Below is a small trained network, with its code and all its weights. Each question gives an input and a class and asks what happens when units are switched off, that is, made to give their printed mean instead of their output.

import numpy as np


def w(rows, s, z=0):
    codes = np.array(rows[::2]) - 128.0
    scale = np.full(codes.shape[1], s)
    scale[-1] = z or s
    return codes * scale


def norm(h):
    return h / np.sqrt((h * h).mean(-1, keepdims=True) + 1e-5)


def f(y):
    return np.maximum(y, 0)


def log_softmax(a):
    a = a - a.max(-1, keepdims=True)
    return a - np.log(np.exp(a).sum(-1, keepdims=True))


def net(x, mask):
    res = np.array(x, float).reshape(1, 5) / 4 @ E
    u = 0
    for l in range(3):
        y = f(norm(res) @ A[l][:, :-1].T + A[l][:, -1])
        res = res + np.where(mask[u : u + 9], y, B[l][:, -1]) @ B[l][:, :-1]
        u += 9
    return log_softmax(norm(res)[-1] @ U[:, :-1].T + U[:, -1])


A, B = {}, {}
E = w([
[146,69,122,35,193],'x0',
[183,98,162,74,57],'x1',
[92,130,149,120,114],'x2',
[190,125,91,143,153],'x3',
[112,129,3,91,72],'x4',
],0.0057)
A[0] = w([
[135,149,159,171,128,80],'0.n1',
[146,136,233,162,211,161],'0.n2',
[185,102,172,113,148,101],'0.n3',
[205,123,178,71,36,174],'0.n4',
[114,72,128,47,198,200],'0.n5',
[145,79,171,89,163,122],'0.n6',
[112,91,163,145,135,94],'0.n7',
[178,133,246,155,158,250],'0.n8',
[90,133,123,95,108,126],'0.n9',
],0.011,0.0026)
B[0] = w([
[113,79,96,134,209,165],'0.n1',
[228,215,187,184,38,242],'0.n2',
[37,149,178,136,101,181],'0.n3',
[204,16,158,110,85,226],'0.n4',
[134,165,170,2,139,224],'0.n5',
[150,151,159,187,152,189],'0.n6',
[181,145,101,163,125,154],'0.n7',
[5,32,71,84,243,255],'0.n8',
[204,124,78,168,172,154],'0.n9',
],0.012,0.0084)
A[1] = w([
[55,167,70,194,122,92],'1.n1',
[60,176,3,59,142,203],'1.n2',
[60,41,47,77,190,99],'1.n3',
[116,59,143,208,62,1],'1.n4',
[137,39,179,142,151,105],'1.n5',
[62,160,91,106,200,158],'1.n6',
[148,151,86,223,146,104],'1.n7',
[95,57,74,185,113,102],'1.n8',
[116,211,117,63,175,44],'1.n9',
],0.012,0.0021)
B[1] = w([
[77,162,103,13,116,196],'1.n1',
[232,92,107,26,239,197],'1.n2',
[31,168,248,165,82,216],'1.n3',
[231,124,75,241,175,178],'1.n4',
[63,93,118,57,203,254],'1.n5',
[222,185,86,115,155,198],'1.n6',
[35,140,113,76,134,201],'1.n7',
[104,43,74,246,60,203],'1.n8',
[163,158,152,223,151,188],'1.n9',
],0.013,0.0075)
A[2] = w([
[160,158,114,40,81,44],'2.n1',
[106,134,199,240,161,125],'2.n2',
[159,91,146,90,53,194],'2.n3',
[42,164,140,139,118,2],'2.n4',
[121,145,209,137,88,69],'2.n5',
[87,248,139,161,109,130],'2.n6',
[160,128,72,165,96,92],'2.n7',
[179,123,77,185,95,57],'2.n8',
[151,78,151,163,161,101],'2.n9',
],0.016,0.0022)
B[2] = w([
[97,129,105,165,15,215],'2.n1',
[188,121,132,168,4,254],'2.n2',
[156,224,156,177,83,192],'2.n3',
[116,86,64,93,195,204],'2.n4',
[56,63,130,134,150,165],'2.n5',
[122,193,163,254,231,205],'2.n6',
[182,50,122,97,128,149],'2.n7',
[214,56,87,140,214,156],'2.n8',
[65,186,88,114,116,221],'2.n9',
],0.018,0.0064)
U = w([
[60,156,70,169,225,2],'0',
[159,189,187,223,137,129],'1',
[71,51,124,198,65,106],'2',
[71,104,203,45,138,193],'3',
[101,140,24,28,85,103],'4',
[219,190,127,50,167,192],'5',
[224,66,64,146,123,213],'6',
[174,170,151,89,5,145],'7',
],0.017,0.0012)

Each question gives the input, the list of numbers given to net, and the class t.
The units are the neurons (one row each of A and B). Each row of codes is followed by its name. A weight is (code - 128) times the scale printed after its matrix; where a second scale follows, it is the last column's (A, B and U).
mask holds one flag per neuron, layer by layer. A switched-off neuron (its flag False) gives its mean, the last column of its row in B, instead of its output. The means were averaged over made-up inputs and are rounded, as every weight is.
A unit's drop is (log p(t) with every unit on - log p(t) with that unit switched off) / (log p(t) with every unit on - log p(t) with every unit switched off).
The circuit of an input: a set's keep is (log p(t) with only the set's units on - log p(t) with every unit switched off) / (log p(t) with every unit on - log p(t) with every unit switched off). Starting from the 12 units with the biggest drops (on a tie, the unit counted first), units are removed one at a time, each time the one whose removal leaves the highest keep (on an exact tie, the one counted first), for as long as the keep stays at least 0.8.
circuit, biggest first: the units of the circuit, biggest drop first
k most important neurons: the k neurons with the biggest drops, biggest first
top k neurons in layer l: the k neurons of layer l with the biggest drops, biggest first
input [8,-6,1,0,-1], class 1: circuit, biggest first	0.n8
input [-6,-3,7,7,3], class 4: circuit, biggest first	0.n2; 0.n4; 1.n1; 0.n8
input [-6,-7,-3,-5,8], class 4: circuit, biggest first	0.n2; 1.n1; 0.n8
input [-6,8,-4,-7,4], class 6: circuit, biggest first	0.n5; 1.n4
input [-7,0,-1,-8,6], class 4: 2 most important neurons	0.n2; 0.n4
input [-7,-8,3,2,4], class 4: circuit, biggest first	0.n2; 0.n8; 1.n1
input [-1,5,-8,8,-7], class 2: 3 most important neurons	0.n5; 0.n8; 2.n2
input [8,-8,0,-5,0], class 1: 2 most important neurons	0.n8; 1.n9
input [1,-2,-3,6,3], class 5: 2 most important neurons	0.n4; 1.n2
input [1,-2,3,0,6], class 5: 3 most important neurons	1.n2; 0.n4; 0.n2
input [-8,-4,-3,3,-6], class 0: 2 most important neurons	0.n4; 0.n8
input [-2,-1,2,1,-7], class 0: top 4 neurons in layer 0	0.n8; 0.n4; 0.n5; 0.n2
input [-5,6,6,8,-7], class 2: 2 most important neurons	0.n8; 0.n5
input [1,-4,6,4,-4], class 1: circuit, biggest first	0.n2
input [-8,-4,6,2,5], class 4: top 3 neurons in layer 0	0.n2; 0.n4; 0.n5
input [0,0,-2,5,2], class 4: top 4 neurons in layer 0	0.n2; 0.n8; 0.n5; 0.n6
input [-3,-1,3,5,1], class 4: top 2 neurons in layer 1	1.n2; 1.n1
input [-2,-8,-3,-5,8], class 4: top 2 neurons in layer 0	0.n5; 0.n4
input [-5,-6,-6,0,4], class 4: 3 most important neurons	0.n2; 0.n4; 0.n5
input [6,-4,6,-6,8], class 5: circuit, biggest first	1.n2
input [-6,5,-7,-3,-6], class 2: 3 most important neurons	0.n8; 0.n5; 2.n2
